Below are the code and all the weights of a small trained network. Each question names an input and a class and asks about switching units off, where a switched-off unit gives its printed mean instead of its output.

import numpy as np


def w(rows, s, z=0):
    codes = np.array(rows[::2]) - 128.0
    scale = np.full(codes.shape[1], s)
    scale[-1] = z or s
    return codes * scale


def f(y):
    return y / 2 * (1 + np.tanh(0.7978845608 * (y + 0.044715 * y**3)))


def log_softmax(a):
    a = a - a.max(-1, keepdims=True)
    return a - np.log(np.exp(a).sum(-1, keepdims=True))


def net(x, mask):
    res = np.array(x, float).reshape(1, 5) / 4 @ E
    y = f(res @ A[0][:, :-1].T + A[0][:, -1])
    res = res + np.where(mask, y, B[0][:, -1]) @ B[0][:, :-1]
    return log_softmax(res[-1] @ U[:, :-1].T + U[:, -1])


A, B = {}, {}
E = w([
[113,253,136],'x0',
[220,149,46],'x1',
[126,129,129],'x2',
[127,128,129],'x3',
[208,138,221],'x4',
],0.0062)
A[0] = w([
[197,127,196,119],'N1',
[75,153,22,99],'N2',
[194,136,180,139],'N3',
[95,254,136,36],'N4',
[156,29,115,39],'N5',
[99,252,134,25],'N6',
[216,142,44,2],'N7',
[93,141,97,130],'N8',
[135,22,129,28],'N9',
[132,163,123,58],'N10',
[90,129,150,86],'N11',
[147,24,123,34],'N12',
[131,126,102,145],'N13',
[114,207,129,59],'N14',
[38,118,205,14],'N15',
[66,120,178,51],'N16',
[198,145,53,84],'N17',
[133,80,126,58],'N18',
[104,227,138,61],'N19',
[42,115,201,26],'N20',
[160,128,153,131],'N21',
[77,129,66,115],'N22',
[95,123,83,161],'N23',
[61,84,49,99],'N24',
[120,126,71,104],'N25',
[38,118,203,26],'N26',
[212,152,38,46],'N27',
[208,132,186,94],'N28',
[142,30,125,39],'N29',
[42,118,201,25],'N30',
[186,136,69,44],'N31',
[212,145,45,32],'N32',
],0.0093,0.0058)
B[0] = w([
[107,2,169,213],'N1',
[130,53,210,252],'N2',
[118,32,165,223],'N3',
[210,63,61,232],'N4',
[188,120,49,150],'N5',
[208,73,59,214],'N6',
[51,146,82,166],'N7',
[145,95,150,166],'N8',
[196,118,56,149],'N9',
[139,148,93,84],'N10',
[111,136,120,103],'N11',
[194,118,49,152],'N12',
[120,111,136,165],'N13',
[176,123,83,153],'N14',
[45,99,94,149],'N15',
[80,135,103,119],'N16',
[58,100,100,211],'N17',
[153,157,98,86],'N18',
[175,79,69,198],'N19',
[46,99,85,150],'N20',
[123,95,142,151],'N21',
[140,72,175,189],'N22',
[134,76,160,220],'N23',
[148,46,193,215],'N24',
[115,104,144,144],'N25',
[44,81,94,156],'N26',
[39,107,89,215],'N27',
[116,47,180,188],'N28',
[192,125,56,145],'N29',
[47,103,93,149],'N30',
[79,159,100,131],'N31',
[49,118,89,187],'N32',
],0.028,0.0021)
U = w([
[99,114,86,137],'0',
[182,105,77,94],'1',
[143,114,119,224],'2',
[143,114,121,222],'3',
[144,79,144,7],'4',
[147,195,129,80],'5',
[136,254,54,50],'6',
],0.013,0.016)

Each question gives the input, the list of numbers given to net, and the class t.
The units are the neurons (one row each of A and B). Each row of codes is followed by its name. A weight is (code - 128) times the scale printed after its matrix; where a second scale follows, it is the last column's (A, B and U).
mask holds one flag per neuron, in row order. A switched-off neuron (its flag False) gives its mean, the last column of its row in B, instead of its output. The means were averaged over made-up inputs and are rounded, as every weight is.
A unit's drop is (log p(t) with every unit on - log p(t) with that unit switched off) / (log p(t) with every unit on - log p(t) with every unit switched off).
The circuit of an input: a set's keep is (log p(t) with only the set's units on - log p(t) with every unit switched off) / (log p(t) with every unit on - log p(t) with every unit switched off). Starting from the 12 units with the biggest drops (on a tie, the unit counted first), units are removed one at a time, each time the one whose removal leaves the highest keep (on an exact tie, the one counted first), for as long as the keep stays at least 0.8.
circuit, biggest first: the units of the circuit, biggest drop first
unit that matters most: the unit with the biggest drop
top k neurons: the k neurons with the biggest drops, biggest first
drop when u is switched off: that unit's drop, to one decimal
input [3,-6,0,-5,-8], class 4: top 3 neurons : N24, N2, N22
input [-6,6,-3,-7,8], class 4: circuit, biggest first : N1
input [-3,0,4,5,-6], class 4: circuit, biggest first : N24, N2
input [-3,3,-7,-3,-8], class 4: circuit, biggest first : N24, N2
input [5,-4,1,-5,-8], class 4: circuit, biggest first : N2, N24
input [5,5,-1,5,1], class 0: top 4 neurons : N27, N17, N32, N24
input [8,-4,0,3,8], class 1: circuit, biggest first : N4, N6
input [6,-4,3,-2,-7], class 4: top 3 neurons : N2, N22, N24
input [-3,-7,-6,3,-8], class 4: top 4 neurons : N24, N22, N2, N23
input [8,6,8,4,-1], class 1: top 2 neurons : N4, N6
input [-3,-3,-1,-6,-7], class 4: top 4 neurons : N24, N2, N22, N23
input [-5,-7,2,-3,-8], class 4: top 2 neurons : N24, N22
input [4,6,6,-1,0], class 0: drop when N27 is switched off : 0.2
input [1,-2,-1,-4,8], class 4: unit that matters most : N1
input [-7,0,-3,7,-7], class 1: drop when N5 is switched off : 0.4
input [-7,2,2,2,-4], class 1: drop when N29 is switched off : 0.1
